Below are the code and all the weights of a small trained network. Each question names an input and a class and asks about switching units off, where a switched-off unit gives its printed mean instead of its output.

import numpy as np


def w(rows, s, z=0):
    codes = np.array(rows[::2]) - 128.0
    scale = np.full(codes.shape[1], s)
    scale[-1] = z or s
    return codes * scale


def f(y):
    return np.maximum(y, 0)


def log_softmax(a):
    a = a - a.max(-1, keepdims=True)
    return a - np.log(np.exp(a).sum(-1, keepdims=True))


def net(x, mask):
    res = np.array(x, float).reshape(1, 3) / 4 @ E
    y = f(res @ A[0][:, :-1].T + A[0][:, -1])
    res = res + np.where(mask, y, B[0][:, -1]) @ B[0][:, :-1]
    return log_softmax(res[-1] @ U[:, :-1].T + U[:, -1])


A, B = {}, {}
E = w([
[90,184,166,121,116,8,205],'x0',
[91,147,84,52,143,104,104],'x1',
[161,92,129,66,49,172,199],'x2',
],0.014)
A[0] = w([
[126,126,146,93,101,118,187,115],'n0',
[101,166,167,127,143,78,193,87],'n1',
[133,96,99,104,102,121,207,77],'n2',
[135,154,133,155,182,87,116,86],'n3',
[152,98,159,244,109,101,190,107],'n4',
[126,142,132,141,112,9,191,108],'n5',
[102,128,85,28,146,54,104,131],'n6',
[85,132,113,187,159,60,111,98],'n7',
[112,142,131,148,133,104,132,253],'n8',
[128,108,108,148,176,142,106,112],'n9',
[118,79,117,123,114,130,182,184],'n10',
],0.015,0.012)
B[0] = w([
[184,176,179,123,77,125,124,195],'n0',
[85,85,47,144,86,145,77,213],'n1',
[132,170,209,120,88,138,49,188],'n2',
[128,181,156,87,67,132,96,172],'n3',
[3,187,145,143,186,162,175,194],'n4',
[153,71,89,160,150,190,75,252],'n5',
[39,163,163,169,184,159,193,229],'n6',
[147,149,207,61,57,120,84,195],'n7',
[238,82,118,47,180,65,234,220],'n8',
[94,80,147,37,99,153,99,165],'n9',
[113,100,120,8,169,64,114,200],'n10',
],0.016,0.017)
U = w([
[118,2,52,120,102,198,22,158],'0',
[152,188,224,72,31,75,56,36],'1',
[11,204,152,165,174,143,194,147],'2',
[216,81,98,101,153,14,206,255],'3',
[157,167,98,215,56,84,96,65],'4',
],0.0091,0.0049)

Each question gives the input, the list of numbers given to net, and the class t.
The units are the neurons (one row each of A and B). Each row of codes is followed by its name. A weight is (code - 128) times the scale printed after its matrix; where a second scale follows, it is the last column's (A, B and U).
mask holds one flag per neuron, in row order. A switched-off neuron (its flag False) gives its mean, the last column of its row in B, instead of its output. The means were averaged over made-up inputs and are rounded, as every weight is.
A unit's drop is (log p(t) with every unit on - log p(t) with that unit switched off) / (log p(t) with every unit on - log p(t) with every unit switched off).
The circuit of an input: a set's keep is (log p(t) with only the set's units on - log p(t) with every unit switched off) / (log p(t) with every unit on - log p(t) with every unit switched off). Starting from all 11 units, units are removed one at a time, each time the one whose removal leaves the highest keep (on an exact tie, the one counted first), for as long as the keep stays at least 0.8.
circuit, biggest first: the units of the circuit, biggest drop first
most important unit: the unit with the biggest drop
k most important neurons: the k neurons with the biggest drops, biggest first
drop of u: that unit's drop, to one decimal
input [3,2,1], class 3: 3 most important neurons => (n4, n8, n9)
input [1,-5,2], class 2: circuit, biggest first => (n4)
input [7,-6,0], class 0: 3 most important neurons => (n5, n1, n6)
input [3,0,2], class 3: circuit, biggest first => (n8, n7)
input [8,-6,-8], class 0: 3 most important neurons => (n5, n1, n0)
input [-4,-1,6], class 1: 2 most important neurons => (n5, n8)
input [5,0,2], class 0: 2 most important neurons => (n5, n1)
input [6,-7,6], class 2: 4 most important neurons => (n4, n7, n0, n9)
input [-1,2,3], class 3: 4 most important neurons => (n7, n4, n5, n3)
input [4,-4,-1], class 0: 2 most important neurons => (n6, n5)
input [5,-2,-2], class 0: 2 most important neurons => (n5, n1)
input [-3,1,0], class 3: 2 most important neurons => (n5, n1)
input [-7,-8,-3], class 2: 3 most important neurons => (n4, n5, n1)
input [-4,7,-7], class 1: 2 most important neurons => (n7, n4)
input [-1,-3,-1], class 3: most important unit => n6
input [5,6,5], class 2: 2 most important neurons => (n6, n7)
input [-4,-2,7], class 1: 2 most important neurons => (n5, n8)
input [-2,2,-4], class 1: 2 most important neurons => (n5, n9)
input [-5,-8,-4], class 2: drop of n4 => 0.8
input [7,-1,6], class 0: drop of n5 => 1.7
input [-6,0,7], class 1: drop of n1 => 0.6
input [8,-2,-7], class 0: drop of n5 => 2.0
